Here is a tiny trained network, its code and every weight. The questions are about switching its units off for an input and a class, where a switched-off unit gives its printed mean instead of its output.

import numpy as np


def w(rows, s, z=0):
    codes = np.array(rows[::2]) - 128.0
    scale = np.full(codes.shape[1], s)
    scale[-1] = z or s
    return codes * scale


def norm(h):
    return h / np.sqrt((h * h).mean(-1, keepdims=True) + 1e-5)


def f(y):
    return y / 2 * (1 + np.tanh(0.7978845608 * (y + 0.044715 * y**3)))


def log_softmax(a):
    a = a - a.max(-1, keepdims=True)
    return a - np.log(np.exp(a).sum(-1, keepdims=True))


def net(x, mask):
    res = np.array(x, float).reshape(1, 6) / 4 @ E
    u = 0
    for l in range(2):
        y = f(norm(res) @ A[l][:, :-1].T + A[l][:, -1])
        res = res + np.where(mask[u : u + 3], y, B[l][:, -1]) @ B[l][:, :-1]
        u += 3
    return log_softmax(norm(res)[-1] @ U[:, :-1].T + U[:, -1])


A, B = {}, {}
E = w([
[133,163,106,119,138,148,163,83,254,127,128],'x0',
[126,94,194,142,120,98,182,101,126,171,119],'x1',
[156,144,147,106,110,167,97,90,107,134,99],'x2',
[170,117,104,100,110,102,164,107,118,94,153],'x3',
[113,112,140,92,158,126,133,157,145,105,67],'x4',
[153,119,155,135,143,136,123,147,133,122,140],'x5',
],0.0079)
A[0] = w([
[64,131,109,165,178,78,159,170,138,110,223,43],'0.n1',
[64,160,140,144,177,178,89,170,140,235,118,48],'0.n2',
[181,115,50,254,117,166,135,85,101,200,195,4],'0.n3',
],0.0059,0.0036)
B[0] = w([
[84,112,178,86,147,102,66,60,138,174,139,223],'0.n1',
[229,119,57,97,129,109,188,99,96,129,187,253],'0.n2',
[131,77,83,155,180,168,145,165,145,77,4,251],'0.n3',
],0.012,0.0015)
A[1] = w([
[134,141,231,233,70,103,219,120,135,239,81,65],'1.n1',
[177,158,185,126,69,253,60,27,104,123,106,80],'1.n2',
[115,200,73,136,125,166,9,184,152,87,184,1],'1.n3',
],0.0045,0.003)
B[1] = w([
[156,205,88,147,72,115,57,150,148,66,96,253],'1.n1',
[41,48,145,129,194,73,107,123,185,175,187,203],'1.n2',
[185,167,226,159,2,35,124,106,165,134,60,179],'1.n3',
],0.01,0.0023)
U = w([
[181,175,175,188,12,83,89,138,142,99,106,80],'0',
[129,50,100,161,203,180,151,168,131,93,34,116],'1',
[52,67,167,114,177,88,66,85,140,184,210,74],'2',
[113,154,153,151,106,192,153,153,106,129,202,254],'3',
[245,98,76,93,111,107,181,105,90,136,215,81],'4',
],0.011,0.0096)

Each question gives the input, the list of numbers given to net, and the class t.
The units are the neurons (one row each of A and B). Each row of codes is followed by its name. A weight is (code - 128) times the scale printed after its matrix; where a second scale follows, it is the last column's (A, B and U).
mask holds one flag per neuron, layer by layer. A switched-off neuron (its flag False) gives its mean, the last column of its row in B, instead of its output. The means were averaged over made-up inputs and are rounded, as every weight is.
A unit's drop is (log p(t) with every unit on - log p(t) with that unit switched off) / (log p(t) with every unit on - log p(t) with every unit switched off).
The circuit of an input: a set's keep is (log p(t) with only the set's units on - log p(t) with every unit switched off) / (log p(t) with every unit on - log p(t) with every unit switched off). Starting from all 6 units, units are removed one at a time, each time the one whose removal leaves the highest keep (on an exact tie, the one counted first), for as long as the keep stays at least 0.8.
units of the circuit, in order: the units of the circuit, biggest drop first
most important unit: the unit with the biggest drop
top k neurons: the k neurons with the biggest drops, biggest first
top k neurons in layer l: the k neurons of layer l with the biggest drops, biggest first
input [-5,-7,-5,4,6,-8], class 0: units of the circuit, in order -> [1.n3; 0.n3; 0.n2]
input [-3,5,8,-2,5,5], class 2: units of the circuit, in order -> [1.n2]
input [-3,5,-4,5,5,1], class 0: top 4 neurons -> [0.n2; 0.n3; 1.n1; 1.n2]
input [4,2,-2,4,0,-6], class 3: top 4 neurons -> [0.n2; 1.n3; 0.n3; 1.n2]
input [-8,6,0,2,-8,7], class 1: top 2 neurons -> [0.n3; 1.n3]
input [-7,7,-6,0,-4,1], class 0: top 2 neurons in layer 1 -> [1.n1; 1.n2]
input [5,-4,2,4,-5,-4], class 1: units of the circuit, in order -> [0.n3; 0.n2]
input [-6,-6,6,3,-7,-3], class 1: top 2 neurons in layer 1 -> [1.n1; 1.n2]
input [3,6,-4,-5,-2,4], class 0: top 2 neurons -> [1.n1; 1.n2]
input [-6,-7,-1,-7,-8,5], class 1: top 2 neurons -> [0.n3; 1.n1]
input [2,6,-4,4,-1,-5], class 0: top 3 neurons -> [1.n1; 0.n2; 1.n2]
input [-6,-3,-6,4,-6,-5], class 1: top 2 neurons -> [0.n3; 1.n2]
input [-2,4,-6,3,5,-5], class 2: top 2 neurons in layer 0 -> [0.n1; 0.n3]
input [-4,-5,4,-5,3,8], class 0: units of the circuit, in order -> [1.n3]
input [3,4,7,-8,3,-6], class 4: top 2 neurons -> [0.n2; 0.n1]
input [4,6,-8,8,-2,-1], class 2: top 2 neurons in layer 0 -> [0.n1; 0.n2]
input [-6,8,4,3,-1,7], class 0: top 3 neurons -> [1.n1; 0.n2; 0.n1]
input [-5,-8,-8,-2,-8,-7], class 0: top 3 neurons -> [1.n3; 1.n2; 0.n1]
input [-1,-3,8,-8,5,7], class 2: top 2 neurons -> [1.n2; 0.n3]
input [6,3,-7,0,-4,5], class 2: most important unit -> 0.n1
input [3,-6,8,3,3,-3], class 2: top 2 neurons in layer 1 -> [1.n2; 1.n1]
